Below is a small trained network, with its code and all its weights. Each question gives an input and a target symbol and asks what happens when units are switched off, that is, made to give their printed mean instead of their output.

import numpy as np


def w(rows, s, z=0):
    codes = np.array(rows[::2]) - 128.0
    scale = np.full(codes.shape[1], s)
    scale[-1] = z or s
    return codes * scale


def f(y):
    return np.maximum(y, 0)


def softmax(a):
    e = np.exp(a - a.max(-1, keepdims=True))
    return e / e.sum(-1, keepdims=True)


def log_softmax(a):
    a = a - a.max(-1, keepdims=True)
    return a - np.log(np.exp(a).sum(-1, keepdims=True))


def net(x, mask):
    ids = ['ΛΠδεζμτ'.index(c) for c in x.split()]
    T = len(ids)
    res = E[ids] + P[:T]
    u = 0
    for l in range(3):
        r = res
        for j in range(2):
            rows = slice(2 * j, 2 * j + 2)
            q, k, v = (r @ M[l][rows].T for M in (Q, K, V))
            z = softmax(np.where(np.tri(T) > 0, q @ k.T / 2**0.5, -1e9)) @ v
            o = O[l][rows]
            res = res + np.where(mask[u + j], z, o[:, -1]) @ o[:, :-1]
        u += 2
        y = f(res @ A[l][:, :-1].T + A[l][:, -1])
        res = res + np.where(mask[u : u + 8], y, B[l][:, -1]) @ B[l][:, :-1]
        u += 8
    return log_softmax(res[-1] @ U[:, :-1].T + U[:, -1])


Q, K, V, O, A, B = {}, {}, {}, {}, {}, {}
E = w([
[74,176,173,165,45,94,58],'Λ',
[151,34,94,234,107,135,7],'Π',
[99,153,132,66,23,183,129],'δ',
[58,125,187,95,155,169,136],'ε',
[87,36,136,135,35,141,165],'ζ',
[75,97,166,98,169,180,253],'μ',
[113,6,77,9,125,139,158],'τ',
],0.0076)
P = w([
[160,162,97,205,191,232,94],'0',
[81,121,63,42,30,65,142],'1',
[83,110,92,30,28,77,110],'2',
[87,102,107,65,54,81,87],'3',
[102,74,114,78,59,105,105],'4',
[87,66,131,93,79,124,110],'5',
[87,45,148,93,67,135,103],'6',
[86,13,161,98,75,145,122],'7',
[65,2,179,95,66,168,124],'8',
],0.0051)
Q[0] = w([
[1,130,143,16,59,146,138],'L0H1',
[43,96,162,61,70,182,153],'L0H1',
[126,186,127,133,160,116,157],'L0H2',
[56,103,153,110,55,202,143],'L0H2',
],0.0055)
K[0] = w([
[160,174,171,156,161,255,195],'L0H1',
[164,140,175,127,171,249,130],'L0H1',
[86,124,103,100,113,146,139],'L0H2',
[145,155,114,143,168,168,103],'L0H2',
],0.0089)
V[0] = w([
[195,201,173,236,67,107,21],'L0H1',
[156,204,146,152,64,94,77],'L0H1',
[250,190,21,172,241,77,147],'L0H2',
[163,2,73,211,85,57,7],'L0H2',
],0.0042)
O[0] = w([
[62,80,255,123,145,165,94,104],'L0H1',
[28,159,243,61,156,124,140,93],'L0H1',
[190,213,175,124,194,132,154,2],'L0H2',
[176,8,178,119,170,53,148,236],'L0H2',
],0.0061,0.0033)
A[0] = w([
[140,117,90,132,139,227,104,248],'L0N1',
[184,143,47,132,112,151,91,108],'L0N2',
[126,97,73,165,59,124,116,198],'L0N3',
[91,81,115,144,6,125,140,248],'L0N4',
[133,144,83,132,92,141,78,106],'L0N5',
[168,107,129,28,164,128,141,216],'L0N6',
[111,133,197,98,160,87,170,231],'L0N7',
[177,103,195,200,253,131,75,153],'L0N8',
],0.0059,0.0018)
B[0] = w([
[94,142,82,254,154,121,101,163],'L0N1',
[186,197,86,166,140,80,161,140],'L0N2',
[180,130,17,117,133,130,84,205],'L0N3',
[129,94,55,56,114,94,91,254],'L0N4',
[132,172,89,112,123,91,138,146],'L0N5',
[175,100,109,156,139,12,181,153],'L0N6',
[42,155,108,63,123,35,193,143],'L0N7',
[141,53,205,208,165,209,157,148],'L0N8',
],0.0051,0.0081)
Q[1] = w([
[150,155,165,1,55,85,119],'L1H1',
[104,176,139,19,51,87,149],'L1H1',
[145,62,59,125,187,104,137],'L1H2',
[147,148,171,172,129,159,144],'L1H2',
],0.0053)
K[1] = w([
[161,108,139,213,174,153,56],'L1H1',
[180,106,132,255,175,195,66],'L1H1',
[122,172,198,176,124,168,115],'L1H2',
[137,79,113,133,127,99,177],'L1H2',
],0.0069)
V[1] = w([
[167,133,194,182,213,138,188],'L1H1',
[69,156,147,15,142,39,187],'L1H1',
[2,96,211,80,111,177,76],'L1H2',
[176,63,86,71,33,57,89],'L1H2',
],0.0051)
O[1] = w([
[193,106,236,182,155,126,109,44],'L1H1',
[148,70,147,58,62,203,126,4],'L1H1',
[85,74,176,182,2,97,190,133],'L1H2',
[86,72,30,72,177,78,167,235],'L1H2',
],0.0063,0.0044)
A[1] = w([
[32,168,169,130,87,156,103,185],'L1N1',
[193,41,162,123,175,162,77,116],'L1N2',
[89,211,111,172,79,241,110,220],'L1N3',
[237,179,76,81,120,17,50,79],'L1N4',
[102,99,186,40,158,95,186,77],'L1N5',
[37,82,40,129,160,75,95,251],'L1N6',
[94,141,147,146,192,1,144,190],'L1N7',
[144,95,144,51,79,49,140,36],'L1N8',
],0.0054,0.0028)
B[1] = w([
[27,64,139,114,10,168,61,134],'L1N1',
[102,53,170,71,124,158,69,143],'L1N2',
[30,208,91,181,91,156,37,135],'L1N3',
[177,205,123,180,227,187,254,162],'L1N4',
[169,226,96,236,144,75,152,139],'L1N5',
[141,106,59,37,141,85,176,253],'L1N6',
[115,92,135,133,192,73,178,160],'L1N7',
[162,122,129,209,132,201,193,159],'L1N8',
],0.0049,0.015)
Q[2] = w([
[130,182,254,158,94,134,103],'L2H1',
[97,126,79,87,152,110,161],'L2H1',
[134,119,206,149,153,163,110],'L2H2',
[140,99,117,171,137,106,134],'L2H2',
],0.0076)
K[2] = w([
[103,64,93,25,83,94,161],'L2H1',
[133,150,171,222,110,203,77],'L2H1',
[92,65,148,46,61,36,123],'L2H2',
[253,104,120,164,227,159,95],'L2H2',
],0.0039)
V[2] = w([
[179,24,165,116,190,25,126],'L2H1',
[101,84,232,171,54,77,128],'L2H1',
[2,117,107,110,15,143,79],'L2H2',
[135,69,43,30,125,101,204],'L2H2',
],0.0062)
O[2] = w([
[133,140,178,97,176,59,28,70],'L2H1',
[254,61,183,173,106,59,96,118],'L2H1',
[123,62,68,207,51,74,187,76],'L2H2',
[33,148,191,101,13,81,67,2],'L2H2',
],0.0064,0.0031)
A[2] = w([
[155,69,180,171,3,37,119,51],'L2N1',
[97,163,64,120,214,121,110,81],'L2N2',
[131,104,107,138,111,96,169,204],'L2N3',
[122,121,88,145,85,107,139,231],'L2N4',
[193,62,198,26,183,80,48,254],'L2N5',
[234,43,125,232,101,143,190,123],'L2N6',
[119,227,153,46,164,158,73,96],'L2N7',
[35,184,142,93,103,19,94,202],'L2N8',
],0.0051,0.002)
B[2] = w([
[177,153,229,106,66,201,159,167],'L2N1',
[193,173,134,125,121,186,143,195],'L2N2',
[143,148,150,195,140,62,112,199],'L2N3',
[135,161,72,167,141,105,135,201],'L2N4',
[73,21,116,159,129,125,139,247],'L2N5',
[104,216,142,175,126,64,54,235],'L2N6',
[2,168,223,231,128,164,100,159],'L2N7',
[200,224,34,164,126,55,119,196],'L2N8',
],0.0057,0.012)
U = w([
[178,159,204,156,45,130,126,62],'Λ',
[154,85,178,97,152,119,96,151],'Π',
[3,4,131,154,68,168,137,118],'δ',
[140,180,95,245,160,72,130,183],'ε',
[145,118,99,91,92,86,96,232],'ζ',
[175,106,144,112,123,238,172,93],'μ',
[90,151,173,135,113,156,94,5],'τ',
],0.0047,0.0029)

Each question gives the input, a string of symbols that net reads in full, and the target symbol t.
The units are the heads (2 rows each of Q, K, V and O) and the neurons (one row each of A and B). Each row of codes is followed by its name. A weight is (code - 128) times the scale printed after its matrix; where a second scale follows, it is the last column's (O, A, B and U).
mask holds one flag per unit, layer by layer, with each layer's heads first. A switched-off unit (its flag False) gives its mean, the last column of its rows in O or B, instead of its output. The means were averaged over made-up inputs and are rounded, as every weight is.
A unit's drop is (log p(t) with every unit on - log p(t) with that unit switched off) / (log p(t) with every unit on - log p(t) with every unit switched off).
The circuit of an input: a set's keep is (log p(t) with only the set's units on - log p(t) with every unit switched off) / (log p(t) with every unit on - log p(t) with every unit switched off). Starting from the 12 units with the biggest drops (on a tie, the unit counted first), units are removed one at a time, each time the one whose removal leaves the highest keep (on an exact tie, the one counted first), for as long as the keep stays at least 0.8.
units of the circuit, in order: the units of the circuit, biggest drop first
unit that matters most: the unit with the biggest drop
top k neurons: the k neurons with the biggest drops, biggest first
top k neurons in layer l: the k neurons of layer l with the biggest drops, biggest first
heads that matter: for each layer, one digit per head in row order, 1 if its drop is at least 0.15 and else 0, layers parted by /
input μ ε τ ζ Π δ τ δ μ, target μ: heads that matter	11 / 11 / 11
input δ μ μ ε τ ζ μ, target δ: units of the circuit, in order	L2H2, L1H1
input δ Π μ ε ε δ ζ Λ τ, target δ: units of the circuit, in order	L2H2, L1H1
input Π τ ε Π μ ε, target Π: top 3 neurons	L0N8, L0N4, L1N6
input Π ζ ζ μ Π Π Π, target δ: top 3 neurons	L2N5, L1N2, L2N8
input δ Π ε ζ Π μ Λ, target δ: units of the circuit, in order	L2N6, L2H2
input τ Λ Π Π δ τ, target τ: top 3 neurons	L2N7, L1N4, L0N2
input Λ δ ε ε τ τ Π Λ ζ, target Λ: heads that matter	10 / 01 / 11
input τ τ δ Π Π, target τ: top 3 neurons	L2N7, L1N4, L0N2
input ζ μ μ δ δ Λ ε μ, target ζ: top 2 neurons	L2N8, L2N5
input ζ Π δ ζ ε μ ε ζ Π, target ζ: unit that matters most	L2N8
input Λ τ ζ, target Λ: heads that matter	10 / 01 / 10
input δ Π Π ε, target δ: units of the circuit, in order	L2N6, L2H2
input τ τ τ δ, target τ: heads that matter	10 / 01 / 11
input τ ε Π ζ ε δ ε ζ, target τ: top 3 neurons	L2N7, L1N4, L0N2
input μ δ Π Π ζ ε Λ Π Π, target δ: top 3 neurons in layer 2	L2N8, L2N6, L2N1
input τ Π Π Λ, target τ: top neuron	L2N7
input μ Π ζ Π τ Π, target μ: top 2 neurons in layer 1	L1N6, L1N3
input ε Λ δ Π μ τ, target ε: top 2 neurons in layer 2	L2N6, L2N3
input Π ε δ, target Π: top 2 neurons	L0N8, L2N8
input μ μ Π, target μ: unit that matters most	L0H1
input μ ε τ Π Π ε ζ Π ζ, target μ: top 2 neurons	L0N4, L1N6
input μ μ Π ε Π δ, target μ: top 2 neurons in layer 1	L1N6, L1N3
input δ Π Π Λ, target δ: top 2 neurons in layer 1	L1N3, L1N1
